Here is a tiny trained network, its code and every weight. The questions are about switching its units off for an input and a class, where a switched-off unit gives its printed mean instead of its output.

import numpy as np


def w(rows, s, z=0):
    codes = np.array(rows[::2]) - 128.0
    scale = np.full(codes.shape[1], s)
    scale[-1] = z or s
    return codes * scale


def norm(h):
    return h / np.sqrt((h * h).mean(-1, keepdims=True) + 1e-5)


def f(y):
    return np.maximum(y, 0)


def log_softmax(a):
    a = a - a.max(-1, keepdims=True)
    return a - np.log(np.exp(a).sum(-1, keepdims=True))


def net(x, mask):
    res = np.array(x, float).reshape(1, 4) / 4 @ E
    u = 0
    for l in range(2):
        y = f(norm(res) @ A[l][:, :-1].T + A[l][:, -1])
        res = res + np.where(mask[u : u + 12], y, B[l][:, -1]) @ B[l][:, :-1]
        u += 12
    return log_softmax(norm(res)[-1] @ U[:, :-1].T + U[:, -1])


A, B = {}, {}
E = w([
[92,162,159,71,159,113,128,86,120,188,181],'x0',
[66,118,162,112,70,66,3,171,184,142,58],'x1',
[152,136,117,123,130,122,122,123,123,131,122],'x2',
[64,223,26,165,113,97,130,122,56,107,155],'x3',
],0.0047)
A[0] = w([
[59,230,51,147,91,131,98,117,94,113,113,46],'L0N0',
[118,199,190,125,204,110,106,115,119,182,149,170],'L0N1',
[104,187,167,74,146,88,142,49,171,241,192,187],'L0N2',
[155,121,69,162,139,91,184,171,72,35,104,220],'L0N3',
[51,155,106,94,69,106,27,168,131,179,58,5],'L0N4',
[144,91,125,90,219,208,248,127,75,113,130,170],'L0N5',
[112,187,26,151,111,146,249,144,83,111,189,119],'L0N6',
[130,66,141,90,89,95,2,116,246,169,96,123],'L0N7',
[199,85,101,96,145,164,201,128,183,111,178,145],'L0N8',
[206,91,157,196,148,183,128,170,86,61,172,26],'L0N9',
[216,52,220,87,212,130,181,199,167,123,127,108],'L0N10',
[91,204,88,173,169,57,160,165,58,103,135,54],'L0N11',
],0.004,0.0026)
B[0] = w([
[133,121,87,107,165,80,213,234,66,149,52,193],'L0N0',
[42,64,94,94,250,102,116,135,118,173,136,181],'L0N1',
[41,47,185,77,208,213,111,71,110,195,82,218],'L0N2',
[101,135,248,125,79,170,90,167,163,224,109,218],'L0N3',
[147,112,147,99,117,133,196,251,88,208,21,201],'L0N4',
[119,144,48,134,136,2,146,206,125,133,48,236],'L0N5',
[167,138,188,136,134,180,73,91,205,105,183,228],'L0N6',
[179,42,157,157,112,172,140,33,113,116,214,254],'L0N7',
[30,68,131,52,69,155,89,208,102,148,76,203],'L0N8',
[162,142,221,153,118,210,48,120,113,132,106,172],'L0N9',
[88,190,75,141,78,60,155,231,66,194,78,236],'L0N10',
[169,98,146,115,157,159,180,27,178,45,145,184],'L0N11',
],0.004,0.0056)
A[1] = w([
[88,154,108,83,183,77,184,110,123,150,159,115],'L1N0',
[148,157,167,162,183,210,107,90,139,89,165,149],'L1N1',
[113,109,165,107,143,175,79,59,120,149,206,73],'L1N2',
[177,204,115,180,63,195,147,122,185,62,196,16],'L1N3',
[122,123,103,112,199,167,94,82,165,108,206,12],'L1N4',
[89,121,112,92,123,53,122,115,105,159,83,28],'L1N5',
[151,82,163,125,123,145,74,72,156,117,152,73],'L1N6',
[223,42,135,200,64,88,163,79,176,71,162,66],'L1N7',
[188,163,135,150,89,160,160,124,133,2,159,9],'L1N8',
[65,149,140,162,115,128,58,119,131,140,73,159],'L1N9',
[145,148,97,102,45,99,155,204,118,74,135,2],'L1N10',
[136,73,144,159,80,80,109,196,123,134,104,197],'L1N11',
],0.007,0.0023)
B[1] = w([
[99,138,30,108,117,56,108,174,84,105,81,180],'L1N0',
[212,103,162,82,131,87,56,51,91,92,208,157],'L1N1',
[223,156,165,190,93,207,62,132,132,100,169,163],'L1N2',
[94,41,199,117,92,234,117,95,139,212,155,158],'L1N3',
[194,217,72,214,123,83,90,141,95,56,177,147],'L1N4',
[122,67,195,78,187,172,177,89,107,77,127,172],'L1N5',
[93,118,156,109,97,164,151,47,163,68,187,158],'L1N6',
[10,147,67,122,157,95,80,88,172,37,77,164],'L1N7',
[119,114,254,110,149,171,173,62,190,190,102,149],'L1N8',
[181,76,80,103,129,107,225,187,109,179,154,178],'L1N9',
[169,217,141,175,69,187,146,195,215,198,121,161],'L1N10',
[132,230,84,174,141,104,127,86,141,90,162,254],'L1N11',
],0.0056,0.009)
U = w([
[183,209,71,205,47,110,206,241,183,181,70,200],'0',
[184,46,216,104,83,210,94,47,172,162,211,226],'1',
[74,50,55,42,203,68,199,200,52,189,74,152],'2',
[190,194,51,132,197,98,68,72,35,86,222,4],'3',
[51,151,86,197,45,62,86,77,255,25,95,45],'4',
],0.0072,0.0035)

Each question gives the input, the list of numbers given to net, and the class t.
The units are the neurons (one row each of A and B). Each row of codes is followed by its name. A weight is (code - 128) times the scale printed after its matrix; where a second scale follows, it is the last column's (A, B and U).
mask holds one flag per neuron, layer by layer. A switched-off neuron (its flag False) gives its mean, the last column of its row in B, instead of its output. The means were averaged over made-up inputs and are rounded, as every weight is.
A unit's drop is (log p(t) with every unit on - log p(t) with that unit switched off) / (log p(t) with every unit on - log p(t) with every unit switched off).
The circuit of an input: a set's keep is (log p(t) with only the set's units on - log p(t) with every unit switched off) / (log p(t) with every unit on - log p(t) with every unit switched off). Starting from the 12 units with the biggest drops (on a tie, the unit counted first), units are removed one at a time, each time the one whose removal leaves the highest keep (on an exact tie, the one counted first), for as long as the keep stays at least 0.8.
units of the circuit, in order: the units of the circuit, biggest drop first
unit that matters most: the unit with the biggest drop
top k neurons: the k neurons with the biggest drops, biggest first
k most important neurons of layer l: the k neurons of layer l with the biggest drops, biggest first
drop when u is switched off: that unit's drop, to one decimal
input [0,6,5,7], class 0: units of the circuit, in order -> [L1N10, L0N4]
input [3,1,-1,6], class 2: unit that matters most -> L0N0
input [0,2,3,-2], class 4: 2 most important neurons of layer 0 -> [L0N7, L0N2]
input [-1,-2,-6,-7], class 0: top 2 neurons -> [L0N10, L0N2]
input [4,0,-8,-8], class 2: 2 most important neurons of layer 0 -> [L0N10, L0N6]
input [-8,6,-4,2], class 0: top 2 neurons -> [L0N4, L1N9]
input [0,4,1,-3], class 4: top 4 neurons -> [L0N7, L1N7, L0N2, L0N3]
input [-7,8,5,2], class 0: top 2 neurons -> [L0N4, L1N9]
input [-6,7,4,1], class 0: top 4 neurons -> [L0N4, L0N6, L0N11, L1N9]
input [6,1,4,6], class 2: top 3 neurons -> [L0N0, L0N7, L1N11]
input [-1,7,-6,-7], class 4: 2 most important neurons of layer 0 -> [L0N7, L0N2]
input [-3,-8,5,-1], class 0: 2 most important neurons of layer 0 -> [L0N5, L0N8]
input [6,-2,-7,1], class 3: top 2 neurons -> [L0N10, L0N4]
input [-6,-7,-8,4], class 1: unit that matters most -> L0N6
input [3,7,-8,0], class 1: top 3 neurons -> [L0N7, L0N5, L0N10]
input [-4,0,-1,2], class 1: 2 most important neurons of layer 0 -> [L0N5, L0N10]
input [-2,7,-2,-8], class 4: top 3 neurons -> [L1N7, L0N7, L0N2]
input [0,2,2,-7], class 4: 4 most important neurons of layer 0 -> [L0N7, L0N2, L0N3, L0N10]
input [-6,2,1,-1], class 4: drop when L0N7 is switched off -> 0.1
input [-6,3,3,-8], class 4: drop when L0N7 is switched off -> 0.1
input [-5,0,5,-5], class 0: unit that matters most -> L0N10
input [-1,-4,-5,7], class 1: drop when L0N6 is switched off -> 1.4
input [-1,7,7,-6], class 4: top 3 neurons -> [L0N7, L1N7, L0N2]
input [-5,3,1,-7], class 4: top 2 neurons -> [L0N7, L1N7]
